Below is a small trained network, with its code and all its weights. Each question gives an input and a class and asks what happens when units are switched off, that is, made to give their printed mean instead of their output.

import numpy as np


def w(rows, s, z=0):
    codes = np.array(rows[::2]) - 128.0
    scale = np.full(codes.shape[1], s)
    scale[-1] = z or s
    return codes * scale


def f(y):
    return np.maximum(y, 0)


def log_softmax(a):
    a = a - a.max(-1, keepdims=True)
    return a - np.log(np.exp(a).sum(-1, keepdims=True))


def net(x, mask):
    res = np.array(x, float).reshape(1, 8) / 4 @ E
    y = f(res @ A[0][:, :-1].T + A[0][:, -1])
    res = res + np.where(mask, y, B[0][:, -1]) @ B[0][:, :-1]
    return log_softmax(res[-1] @ U[:, :-1].T + U[:, -1])


A, B = {}, {}
E = w([
[137,134,105,113,113,143,118],'x0',
[193,122,25,167,180,141,218],'x1',
[205,161,164,47,190,122,120],'x2',
[127,127,130,130,130,125,128],'x3',
[131,127,124,126,124,127,126],'x4',
[131,130,123,124,124,130,127],'x5',
[122,125,141,137,138,122,133],'x6',
[156,165,191,233,86,247,126],'x7',
],0.014)
A[0] = w([
[57,147,244,26,65,117,37,130],'neuron 0',
[175,134,66,199,146,124,193,203],'neuron 1',
[82,142,171,119,103,142,85,172],'neuron 2',
[132,95,90,167,126,138,173,67],'neuron 3',
[165,132,131,118,172,133,153,133],'neuron 4',
[103,85,98,124,96,120,174,24],'neuron 5',
[146,123,106,105,164,135,128,117],'neuron 6',
[189,150,175,175,116,194,143,14],'neuron 7',
[132,166,139,168,154,180,108,143],'neuron 8',
[68,111,101,95,129,74,121,62],'neuron 9',
[130,160,129,134,100,109,154,108],'neuron 10',
[243,203,213,200,89,195,162,121],'neuron 11',
[138,118,97,155,176,97,111,134],'neuron 12',
[150,66,126,92,140,116,108,120],'neuron 13',
[184,135,49,201,163,121,186,2],'neuron 14',
[72,147,185,213,6,178,90,133],'neuron 15',
[127,131,111,118,174,139,130,113],'neuron 16',
[47,114,61,191,90,97,141,112],'neuron 17',
[191,145,139,161,133,122,133,61],'neuron 18',
[20,75,34,188,80,115,148,27],'neuron 19',
[65,107,159,174,33,142,94,148],'neuron 20',
[112,113,169,73,106,132,88,75],'neuron 21',
[15,71,39,213,55,102,137,234],'neuron 22',
[206,160,179,197,135,211,118,168],'neuron 23',
[94,93,101,78,114,73,139,180],'neuron 24',
[161,103,108,152,125,127,157,76],'neuron 25',
[164,101,77,178,161,150,139,208],'neuron 26',
[222,149,178,199,104,199,116,1],'neuron 27',
[128,131,183,161,45,151,82,136],'neuron 28',
[152,116,98,166,132,130,154,36],'neuron 29',
[159,128,98,99,182,87,155,113],'neuron 30',
],0.012,0.0099)
B[0] = w([
[70,146,87,250,181,124,4,250],'neuron 0',
[186,201,157,137,171,120,154,212],'neuron 1',
[162,120,135,70,82,138,161,189],'neuron 2',
[99,104,136,126,134,141,84,155],'neuron 3',
[147,157,117,125,120,123,152,161],'neuron 4',
[176,175,147,130,136,128,129,139],'neuron 5',
[125,135,168,148,125,112,170,151],'neuron 6',
[162,194,99,179,177,133,76,178],'neuron 7',
[133,107,106,94,98,139,131,175],'neuron 8',
[114,94,120,100,74,149,82,164],'neuron 9',
[120,120,118,120,135,125,148,130],'neuron 10',
[35,87,125,172,139,131,42,236],'neuron 11',
[155,147,82,86,101,161,140,153],'neuron 12',
[136,145,156,145,95,117,152,153],'neuron 13',
[54,42,121,103,81,133,69,182],'neuron 14',
[185,117,144,34,89,126,251,245],'neuron 15',
[150,129,117,122,124,109,134,144],'neuron 16',
[121,144,143,196,179,114,56,183],'neuron 17',
[131,141,139,179,153,149,154,146],'neuron 18',
[177,204,109,200,202,113,102,184],'neuron 19',
[176,120,140,53,93,127,206,210],'neuron 20',
[132,133,115,140,177,136,90,164],'neuron 21',
[19,60,104,141,94,147,28,239],'neuron 22',
[91,79,113,98,84,133,86,226],'neuron 23',
[127,141,153,175,173,141,95,189],'neuron 24',
[89,118,128,136,130,147,109,146],'neuron 25',
[189,174,152,135,145,96,154,192],'neuron 26',
[135,187,114,214,209,88,86,192],'neuron 27',
[141,106,161,92,104,125,210,201],'neuron 28',
[92,99,127,118,92,137,110,145],'neuron 29',
[171,141,135,106,126,133,194,177],'neuron 30',
],0.019,0.024)
U = w([
[12,26,132,177,113,158,23,170],'0',
[144,234,142,248,235,103,59,250],'1',
[209,131,198,58,80,117,255,45],'2',
],0.0094,0.0014)

Each question gives the input, the list of numbers given to net, and the class t.
The units are the neurons (one row each of A and B). Each row of codes is followed by its name. A weight is (code - 128) times the scale printed after its matrix; where a second scale follows, it is the last column's (A, B and U).
mask holds one flag per neuron, in row order. A switched-off neuron (its flag False) gives its mean, the last column of its row in B, instead of its output. The means were averaged over made-up inputs and are rounded, as every weight is.
A unit's drop is (log p(t) with every unit on - log p(t) with that unit switched off) / (log p(t) with every unit on - log p(t) with every unit switched off).
The circuit of an input: a set's keep is (log p(t) with only the set's units on - log p(t) with every unit switched off) / (log p(t) with every unit on - log p(t) with every unit switched off). Starting from the 12 units with the biggest drops (on a tie, the unit counted first), units are removed one at a time, each time the one whose removal leaves the highest keep (on an exact tie, the one counted first), for as long as the keep stays at least 0.8.
units of the circuit, in order: the units of the circuit, biggest drop first
most important unit: the unit with the biggest drop
k most important neurons: the k neurons with the biggest drops, biggest first
drop when u is switched off: that unit's drop, to one decimal
input [5,-2,-8,-7,2,2,-7,1], class 2: units of the circuit, in order : [neuron 15]
input [6,-3,1,-5,-6,-6,1,-1], class 1: 2 most important neurons : [neuron 22; neuron 23]
input [-2,-4,8,6,-7,6,6,4], class 0: 3 most important neurons : [neuron 11; neuron 23; neuron 1]
input [0,1,7,-6,1,-8,0,-8], class 2: 4 most important neurons : [neuron 0; neuron 30; neuron 11; neuron 27]
input [4,8,0,-1,-7,-7,6,5], class 0: 3 most important neurons : [neuron 14; neuron 23; neuron 11]
input [-3,0,6,8,3,7,7,-7], class 1: 2 most important neurons : [neuron 15; neuron 20]
input [-5,-2,-5,8,4,-8,-8,2], class 2: 2 most important neurons : [neuron 15; neuron 20]
input [1,7,-3,-2,6,-8,4,8], class 0: 3 most important neurons : [neuron 14; neuron 23; neuron 11]
input [2,-7,-6,-6,-1,0,-7,1], class 2: 4 most important neurons : [neuron 15; neuron 20; neuron 11; neuron 28]
input [-5,5,-7,-2,5,2,3,-4], class 1: 2 most important neurons : [neuron 19; neuron 1]
input [4,6,-8,-1,-1,2,-1,0], class 1: 3 most important neurons : [neuron 19; neuron 1; neuron 26]
input [6,-2,0,8,-5,-6,8,7], class 2: 2 most important neurons : [neuron 15; neuron 22]
input [2,-7,2,2,-7,8,2,-6], class 1: drop when neuron 11 is switched off : 0.3
input [2,6,8,8,2,7,0,-4], class 2: drop when neuron 23 is switched off : 0.0
input [8,-5,6,-5,7,-5,-6,-3], class 1: most important unit : neuron 22
input [4,-7,-5,-3,-1,-8,8,1], class 2: drop when neuron 28 is switched off : 0.1
